Here is a tiny trained network, its code and every weight. The questions are about switching its units off for an input and a target symbol, where a switched-off unit gives its printed mean instead of its output.

import numpy as np


def w(rows, s, z=0):
    codes = np.array(rows[::2]) - 128.0
    scale = np.full(codes.shape[1], s)
    scale[-1] = z or s
    return codes * scale


def f(y):
    return y / 2 * (1 + np.tanh(0.7978845608 * (y + 0.044715 * y**3)))


def softmax(a):
    e = np.exp(a - a.max(-1, keepdims=True))
    return e / e.sum(-1, keepdims=True)


def log_softmax(a):
    a = a - a.max(-1, keepdims=True)
    return a - np.log(np.exp(a).sum(-1, keepdims=True))


def net(x, mask):
    ids = ['αβγδεζηθλξπστφψ'.index(c) for c in x.split()]
    T = len(ids)
    res = E[ids] + P[:T]
    q, k, v = (res @ M[0].T for M in (Q, K, V))
    z = softmax(np.where(np.tri(T) > 0, q @ k.T / 4**0.5, -1e9)) @ v
    res = res + np.where(mask[0], z, O[0][:, -1]) @ O[0][:, :-1]
    y = f(res @ A[0][:, :-1].T + A[0][:, -1])
    res = res + np.where(mask[1:25], y, B[0][:, -1]) @ B[0][:, :-1]
    return log_softmax(res[-1] @ U[:, :-1].T + U[:, -1])


Q, K, V, O, A, B = {}, {}, {}, {}, {}, {}
E = w([
[120,124,32],'α',
[113,180,136],'β',
[141,99,48],'γ',
[119,157,150],'δ',
[220,187,133],'ε',
[103,80,189],'ζ',
[5,169,220],'η',
[106,162,142],'θ',
[131,121,43],'λ',
[102,74,190],'ξ',
[137,108,41],'π',
[118,158,150],'σ',
[117,155,151],'τ',
[116,156,152],'φ',
[116,25,166],'ψ',
],0.021)
P = w([
[194,131,254],'0',
[68,152,51],'1',
[174,122,211],'2',
[64,149,55],'3',
[167,105,196],'4',
[65,148,57],'5',
[166,96,187],'6',
[63,149,56],'7',
[162,87,182],'8',
[63,150,56],'9',
[160,73,181],'10',
[65,154,55],'11',
[160,63,177],'12',
],0.0096)
Q[0] = w([
[153,62,177],'head 0',
[92,250,64],'head 0',
[133,175,61],'head 0',
[187,27,148],'head 0',
],0.012)
K[0] = w([
[203,207,89],'head 0',
[1,39,164],'head 0',
[82,54,110],'head 0',
[241,188,34],'head 0',
],0.0083)
V[0] = w([
[210,247,84],'head 0',
[191,8,81],'head 0',
[126,254,139],'head 0',
[108,113,142],'head 0',
],0.0042)
O[0] = w([
[136,255,48,176],'head 0',
[114,95,64,3],'head 0',
[141,195,136,230],'head 0',
[129,104,147,133],'head 0',
],0.0066,0.00051)
A[0] = w([
[163,133,129,97],'neuron 0',
[148,129,107,137],'neuron 1',
[164,123,98,65],'neuron 2',
[153,99,144,180],'neuron 3',
[103,190,101,2],'neuron 4',
[146,167,123,194],'neuron 5',
[88,149,126,179],'neuron 6',
[120,130,108,103],'neuron 7',
[166,126,132,113],'neuron 8',
[120,122,199,59],'neuron 9',
[121,127,111,136],'neuron 10',
[163,131,122,185],'neuron 11',
[159,129,122,143],'neuron 12',
[122,126,119,157],'neuron 13',
[119,125,114,149],'neuron 14',
[234,152,120,127],'neuron 15',
[145,126,133,112],'neuron 16',
[131,114,130,108],'neuron 17',
[120,175,177,219],'neuron 18',
[141,163,79,132],'neuron 19',
[171,147,171,185],'neuron 20',
[98,123,127,151],'neuron 21',
[138,172,252,120],'neuron 22',
[147,175,131,53],'neuron 23',
],0.024,0.01)
B[0] = w([
[149,175,153,142],'neuron 0',
[111,101,176,159],'neuron 1',
[100,122,201,149],'neuron 2',
[170,163,132,159],'neuron 3',
[136,127,3,137],'neuron 4',
[179,141,114,200],'neuron 5',
[159,94,133,172],'neuron 6',
[139,126,77,136],'neuron 7',
[118,196,171,146],'neuron 8',
[35,137,115,158],'neuron 9',
[125,112,98,146],'neuron 10',
[165,152,173,181],'neuron 11',
[145,163,194,155],'neuron 12',
[139,122,108,148],'neuron 13',
[136,116,100,149],'neuron 14',
[116,58,20,228],'neuron 15',
[128,150,127,128],'neuron 16',
[121,111,130,123],'neuron 17',
[29,153,160,232],'neuron 18',
[106,190,189,200],'neuron 19',
[67,86,155,208],'neuron 20',
[161,113,139,153],'neuron 21',
[249,128,102,248],'neuron 22',
[88,158,195,154],'neuron 23',
],0.037,0.013)
U = w([
[173,163,60,21],'α',
[117,184,107,35],'β',
[99,133,246,47],'γ',
[113,159,127,103],'δ',
[62,145,165,54],'ε',
[85,88,146,254],'ζ',
[223,150,146,188],'η',
[109,152,97,124],'θ',
[152,176,107,77],'λ',
[87,74,151,213],'ξ',
[145,164,193,167],'π',
[113,156,127,104],'σ',
[110,152,128,113],'τ',
[114,155,125,100],'φ',
[179,57,95,72],'ψ',
],0.013,0.0091)

Each question gives the input, a string of symbols that net reads in full, and the target symbol t.
The units are the heads (4 rows each of Q, K, V and O) and the neurons (one row each of A and B). Each row of codes is followed by its name. A weight is (code - 128) times the scale printed after its matrix; where a second scale follows, it is the last column's (O, A, B and U).
mask holds one flag per unit, heads first, then neurons. A switched-off unit (its flag False) gives its mean, the last column of its rows in O or B, instead of its output. The means were averaged over made-up inputs and are rounded, as every weight is.
A unit's drop is (log p(t) with every unit on - log p(t) with that unit switched off) / (log p(t) with every unit on - log p(t) with every unit switched off).
The circuit of an input: a set's keep is (log p(t) with only the set's units on - log p(t) with every unit switched off) / (log p(t) with every unit on - log p(t) with every unit switched off). Starting from the 12 units with the biggest drops (on a tie, the unit counted first), units are removed one at a time, each time the one whose removal leaves the highest keep (on an exact tie, the one counted first), for as long as the keep stays at least 0.8.
units of the circuit, in order: the units of the circuit, biggest drop first
most important unit: the unit with the biggest drop
top k neurons: the k neurons with the biggest drops, biggest first
drop when u is switched off: that unit's drop, to one decimal
input η ε σ η ε λ ε π, target η: top 4 neurons	[neuron 18; neuron 15; neuron 20; neuron 9]
input ε α γ β, target β: most important unit	neuron 4
input ξ φ ε ζ ε γ α β, target ζ: units of the circuit, in order	[neuron 22; head 0; neuron 19]
input ε θ τ β, target β: top 2 neurons	[neuron 4; neuron 18]
input α φ λ ψ θ, target η: top 4 neurons	[neuron 22; neuron 15; neuron 19; neuron 23]
input α η π β ζ ε α τ θ δ π, target π: top 3 neurons	[neuron 22; neuron 18; neuron 20]
input ε θ ε ε σ δ η γ γ δ, target η: units of the circuit, in order	[neuron 22; head 0]
input θ ε ε ζ ε ε, target ζ: units of the circuit, in order	[neuron 15; neuron 22]
input ε θ ε β φ α ε ξ ε, target γ: top 3 neurons	[neuron 20; neuron 23; neuron 18]
input α π θ τ ε ξ τ φ, target ξ: units of the circuit, in order	[neuron 22; neuron 19; head 0]
input γ ε ε, target π: top 4 neurons	[neuron 15; neuron 22; neuron 18; neuron 20]
input α θ γ τ ε γ α θ, target θ: units of the circuit, in order	[neuron 22; neuron 4; head 0]
input τ θ τ ζ α ζ ψ, target η: top 3 neurons	[neuron 18; neuron 3; neuron 15]
input π α τ ε τ α ξ π λ τ α π, target ξ: top 3 neurons	[neuron 22; neuron 15; neuron 5]
input β ε ζ ε π ε λ π θ η δ β, target η: top 4 neurons	[neuron 22; neuron 15; neuron 6; neuron 19]
input β ε α δ φ θ γ π ε θ ξ ψ, target ψ: top 3 neurons	[neuron 18; neuron 19; neuron 22]
input α ε γ ψ β γ, target ψ: units of the circuit, in order	[head 0; neuron 18]
input φ π τ, target η: units of the circuit, in order	[neuron 22]
input ε ψ ε ε η π ψ ε ε α δ α ε, target γ: top 3 neurons	[neuron 20; neuron 23; neuron 12]
input ε η θ α ξ π π γ α ε α, target γ: units of the circuit, in order	[neuron 15]
input ε ε π α, target α: drop when neuron 2 is switched off	-0.2
